Below are the code and all the weights of a small trained network. Each question names an input and a class and asks about switching units off, where a switched-off unit gives its printed mean instead of its output.

import numpy as np


def w(rows, s, z=0):
    codes = np.array(rows[::2]) - 128.0
    scale = np.full(codes.shape[1], s)
    scale[-1] = z or s
    return codes * scale


def f(y):
    return np.maximum(y, 0)


def log_softmax(a):
    a = a - a.max(-1, keepdims=True)
    return a - np.log(np.exp(a).sum(-1, keepdims=True))


def net(x, mask):
    res = np.array(x, float).reshape(1, 4) / 4 @ E
    y = f(res @ A[0][:, :-1].T + A[0][:, -1])
    res = res + np.where(mask, y, B[0][:, -1]) @ B[0][:, :-1]
    return log_softmax(res[-1] @ U[:, :-1].T + U[:, -1])


A, B = {}, {}
E = w([
[192,62,148,121,237,217,72],'x0',
[111,156,35,236,134,131,49],'x1',
[170,208,254,222,96,146,110],'x2',
[203,89,86,161,44,170,206],'x3',
],0.0087)
A[0] = w([
[180,111,106,130,99,145,148,6],'neuron 0',
[178,187,254,188,107,143,126,144],'neuron 1',
[24,169,150,79,191,114,75,75],'neuron 2',
[93,32,64,41,136,82,139,33],'neuron 3',
[167,103,70,183,80,187,174,229],'neuron 4',
[92,104,22,165,128,140,71,113],'neuron 5',
[191,102,115,127,76,158,197,157],'neuron 6',
[114,136,148,34,138,174,209,199],'neuron 7',
[189,95,98,149,78,160,163,70],'neuron 8',
[134,143,122,210,112,144,82,161],'neuron 9',
[190,117,119,132,198,218,73,46],'neuron 10',
[183,87,94,142,82,166,173,56],'neuron 11',
[76,158,121,139,79,89,137,75],'neuron 12',
[186,52,145,125,218,211,89,70],'neuron 13',
[135,86,218,28,113,125,191,88],'neuron 14',
[82,66,42,68,145,137,149,44],'neuron 15',
[60,195,102,136,35,5,175,198],'neuron 16',
],0.0084,0.0014)
B[0] = w([
[107,146,205,135,163,62,131,156],'neuron 0',
[213,65,84,206,18,69,148,244],'neuron 1',
[80,138,225,212,163,17,113,213],'neuron 2',
[217,113,138,201,26,71,136,221],'neuron 3',
[47,158,181,155,162,95,90,193],'neuron 4',
[107,167,90,234,78,171,96,194],'neuron 5',
[65,128,214,140,158,102,88,192],'neuron 6',
[87,156,96,202,88,156,84,208],'neuron 7',
[97,186,169,133,166,90,115,178],'neuron 8',
[122,115,82,173,94,157,116,180],'neuron 9',
[97,37,118,102,177,166,212,207],'neuron 10',
[70,152,217,137,174,60,115,180],'neuron 11',
[104,67,125,124,156,145,192,176],'neuron 12',
[108,41,138,123,132,142,213,231],'neuron 13',
[51,187,40,255,96,249,56,230],'neuron 14',
[185,108,140,164,35,71,131,210],'neuron 15',
[95,29,88,66,178,181,225,245],'neuron 16',
],0.0066,0.011)
U = w([
[107,47,120,98,158,168,254,129],'0',
[247,102,139,161,36,48,127,113],'1',
[65,152,230,140,172,34,88,134],'2',
[78,160,66,172,95,234,66,163],'3',
[145,120,133,95,110,131,107,254],'4',
[174,163,122,84,153,145,121,77],'5',
[186,152,123,82,142,124,93,88],'6',
[155,147,129,53,135,150,127,94],'7',
],0.0087,0.0064)

Each question gives the input, the list of numbers given to net, and the class t.
The units are the neurons (one row each of A and B). Each row of codes is followed by its name. A weight is (code - 128) times the scale printed after its matrix; where a second scale follows, it is the last column's (A, B and U).
mask holds one flag per neuron, in row order. A switched-off neuron (its flag False) gives its mean, the last column of its row in B, instead of its output. The means were averaged over made-up inputs and are rounded, as every weight is.
A unit's drop is (log p(t) with every unit on - log p(t) with that unit switched off) / (log p(t) with every unit on - log p(t) with every unit switched off).
The circuit of an input: a set's keep is (log p(t) with only the set's units on - log p(t) with every unit switched off) / (log p(t) with every unit on - log p(t) with every unit switched off). Starting from the 12 units with the biggest drops (on a tie, the unit counted first), units are removed one at a time, each time the one whose removal leaves the highest keep (on an exact tie, the one counted first), for as long as the keep stays at least 0.8.
circuit, biggest first: the units of the circuit, biggest drop first
most important unit: the unit with the biggest drop
k most important neurons: the k neurons with the biggest drops, biggest first
drop when u is switched off: that unit's drop, to one decimal
input [-7,-6,-8,-8], class 1: circuit, biggest first => [neuron 3]
input [2,-6,2,4], class 3: 2 most important neurons => [neuron 14; neuron 2]
input [8,3,1,7], class 0: 3 most important neurons => [neuron 10; neuron 13; neuron 2]
input [2,2,-5,-5], class 1: circuit, biggest first => [neuron 3; neuron 15]
input [-2,5,6,7], class 2: circuit, biggest first => [neuron 4; neuron 11]
input [-6,6,4,-1], class 0: 2 most important neurons => [neuron 16; neuron 14]
input [-7,4,7,8], class 2: circuit, biggest first => [neuron 4; neuron 6]
input [1,8,-3,-8], class 2: 2 most important neurons => [neuron 2; neuron 14]
input [-8,-4,8,5], class 0: 4 most important neurons => [neuron 16; neuron 3; neuron 12; neuron 15]
input [-1,-5,-3,-2], class 3: 3 most important neurons => [neuron 14; neuron 1; neuron 7]
input [-5,-4,5,4], class 0: 3 most important neurons => [neuron 16; neuron 3; neuron 15]
input [5,-8,-5,-4], class 3: 2 most important neurons => [neuron 14; neuron 7]
input [-3,-6,5,-2], class 3: 3 most important neurons => [neuron 14; neuron 3; neuron 15]
input [-2,-7,-6,-6], class 3: 3 most important neurons => [neuron 14; neuron 1; neuron 7]
input [-1,3,7,-3], class 1: most important neuron => [neuron 1]
input [4,-3,-8,-3], class 1: 2 most important neurons => [neuron 3; neuron 15]
input [-8,3,-3,8], class 0: 3 most important neurons => [neuron 16; neuron 2; neuron 12]
input [4,-5,4,6], class 2: 2 most important neurons => [neuron 6; neuron 11]
input [6,-1,-7,0], class 1: 3 most important neurons => [neuron 3; neuron 15; neuron 16]
input [-5,3,-3,6], class 2: most important unit => neuron 4
input [-7,-8,6,-2], class 3: drop when neuron 14 is switched off => 1.1
input [-3,-5,1,2], class 3: drop when neuron 14 is switched off => 0.4
input [0,-7,-8,5], class 1: drop when neuron 15 is switched off => 0.4
input [1,0,1,5], class 2: drop when neuron 10 is switched off => 0.0
